Each row is followed by its class.
[ -9  -8 -21   3   6  -8 -12  -1 -29   0 -15  -6  -7 -15   7   2 -15  -4
   5   2   4  -5  -3  -5  -3   0   5   4  -4  -9   6  -4  -8  -2  -5   2
  12   8  42  12   3  15]
X
[ -4 -18 -25   2  -2  23   7  27 -78 -18 -19  28   1 -23  11   0  19   9
  13   6   2  29  -1  -3  -3  19   6 -10  -5  10  -2  16 -14   0 -27   5
  -1   6  68  12  -3  10]
R
[ -5  -6  -4   1   0   4  -3   5 -33 -10  -8  -4   3 -21   7   2  -1  -3
   4   6   3   1  -2  -9   1  27  -4  -6   3 -10   5  11  -7  -1  -7  -5
   3   6  45   7  -1   5]
R
[  1 -26  28 -11  15  19  36  -7 -38 -16  -2  -6   1   2  -7   6   2  12
  11  13  -9  -7   1   2  -3  16  -8 -20 -11   6  13  19  38   8  60  -3
   7  -6  35  10  -3 -10]
S
[  7  10 -10  -3 -29  -5  10  -1  31   7  -3  23  -3  26 -17  -2  16  -1
   8 -11  -2   5   0   9   0 -19  22  -4  -3  23  -5 -23  -1   1  -2   4
 -12  -1 -44  -7  -3  -1]
A
[ 15  11  16  -5   2   6   9  -9  31   3  19   5   0  21  -8  -2   7   3
  -8  -1  -1   3   4   4   5  -6 -11   5   1   1  -5  -1   5  -2   3  -1
  -8 -17 -37 -16  -5 -12]
D
[  4 -14 -11   4   7   4 -21  35 -47  -6 -19  10   5 -28  30   1  -5   1
   4  12   6   1  -4 -12  -5   6  -1   5 -20   0   3   9  -4   3 -11   4
   5  12  23  10  -1  13]
R
[ -3   1   4   6  -9   4  -1   7  18   0  -1 -23   5 -25   7  24   5   3
   4  -5   2  -1   1  -4   3  28  -5  -9   8  -8  10  19   5   3   7  -7
   2   9  -5  27  -1   4]
H
[  0  -6   6   2   7   8 -13  17 -19  -9  -3  -8  10 -35  20   0   1  -1
   4   6   1  -2  -7  -7  -1  27  -5  -3   4 -11   8  20  -2   1  -5  -1
   2   8  28   5  -2   5]
R
[ -4  -3  -1   2  -8   7  -6  19   7  -3  -3  -3   6 -10  16   1  11   2
   5   4   1   3  -1  -2   1   6  -4  -1  -2   0  -1  13   6   3  -5   0
  -1   4 -20  14   1   6]
V
[ -2   4   0  -3  -4   4  13 -21  13   4   4  -8  -6  16 -18   0   2   3
  -2  -9  -3  -2   2   4   2  -4  -2  -5   1  -3   1   2   8  -4  11  -5
   7  -6   5  11   0  -4]
S
[ -9 -16  -6  -2   7   6   6   2 -25  -8 -12 -25  -1 -13   8   3 -16   7
   0   2   2 -10  -2 -10  -5  13  -5  -6  -6 -16  14  26  12   4  27  -2
  21   4  36  33   5   7]
X
[ -8  -3 -13   2 -12  -2   1  -4   4  10  -9 -19  -3 -14  -2   2   9   3
   8 -10  -1  -2  -3   2  -1  16   6  -8   9 -11   9  14  -1   3   6  -2
   8   7  18  32  -1   5]
N
[  1   2  -2  -3  -5 -11   9 -11   1   4  -5   9  -9  15 -13   1  -6  -3
   4  -5  -5  -1  -2   4  -3 -20  17  -2  -3   6  -4 -20  -1   5   7   4
   0  -2   1 -11 -25  -2]
A

Each row is followed by its class.
[ -6  -3  -1  -1  -4   1  -7  -4   8  13   2  -6 -16 -16  -9 -15   0  10
  10   1   4  -8  -4   2  -5  -1  -2 -12   4  -7  -5  11  -4   1   6 -21
  -3 -10   7  22  27 -11]
fh
[ -5   9  16  -6   7   1  -8  -3   3  17   2  -7  -1   3 -13  -7   1   9
   2  18  -2   0   1  10   1  -2  -4  -8   2  -4   3  -1 -16   7  -6 -10
  -9 -11   8  17  -3  -1]
Zf
[ -7  -2  -7  18  -1  -7  -5 -19 -18  30  -3  -9   3 -14  -2 -17  11  18
  12 -10  -1 -15  -1   6   8   5  -3 -10  27   2  -2  10  -3   0  -4  -8
   5 -26  13  -4  -6  13]
fh
[  2   2  -4   2   4   6   0  -4 -22  16  -9  -8  16  -5  -4 -13   2  14
  14  -9  -2  -9   2   2   6   2   5  -8  12   2   3  -6 -13  -5 -13  -6
   6 -14  11  -1  -5  12]
fh
[ -4   8  14  -7   8  11 -14  10  39  13  11   0   2  -4 -29  -9  -4  19
   8   8   3 -38  -3  -5 -27  23  14 -36 -19  -6   8  -7 -18   2   6 -31
   4   6   8  12  35 -15]
fh
[  2 -11 -13   5  -9   5  -5 -11 -13  28 -15  -4 -22  -4   4 -20  14  11
   5  -1   5   1   8  -3  -7  -5  30 -13  32  -6   2  18  -6  -1 -16 -18
  20 -23  18   2   8  21]
fh
[ -3  -8   9 -10  -3  15 -18  -4  12  17   0  19 -24 -14 -18  -5   6   8
  -7  -4 -17 -50  21  -3 -12   7  15 -26  -5  -7  10   9 -11   4 -21 -27
  16  -9  16  23  12  16]
tq
[ -5  -6   0 -15   4   6 -10 -14   6   3   9  19 -11  -6 -11  17   8  12
 -12 -14   3 -21  26 -16  -7   5  14 -20  -2  10  -1  -8 -10   2   3 -33
  15  -2   0  16  28  -2]
tq
[  6  -2   7  10  -1 -12   0   9  -8  18 -28   2  -2  -7   0 -12  -2  20
  -9 -12  -6   1 -10  17  30 -11   7  -2   8   2  -4  -2   5   2 -19  18
  -5 -12  23   3 -18  12]
Zf
[ -5 -10  -2   1   2  -4  -2   0  -3  24  -7  13  -6 -13  -3 -11  11  10
   0  -5   7 -18   0   0   9   9   3 -12   9   1  -2  -1   8   0 -13 -19
   8  -8   6  31  14  -1]
fh
[  8  10 -28  -8   6   0  13   3  -4 -22  -7 -16  20   0  12   4   6   3
  24 -15   5  39 -10 -16 -20 -16  -3 -20   6  23  -3  -5 -13  -3   0   6
  14  10 -11  -2  12  -1]
hl
[-20 -14  -4  16  -3 -13  -2  -6  -6  35 -14   9  -1 -10  13 -35   7  27
   4 -12   6 -31 -10  16  36  15  -7 -14  21 -15   6   6   6  -7   1 -16
  -5 -30  24   2   0  -4]
fh
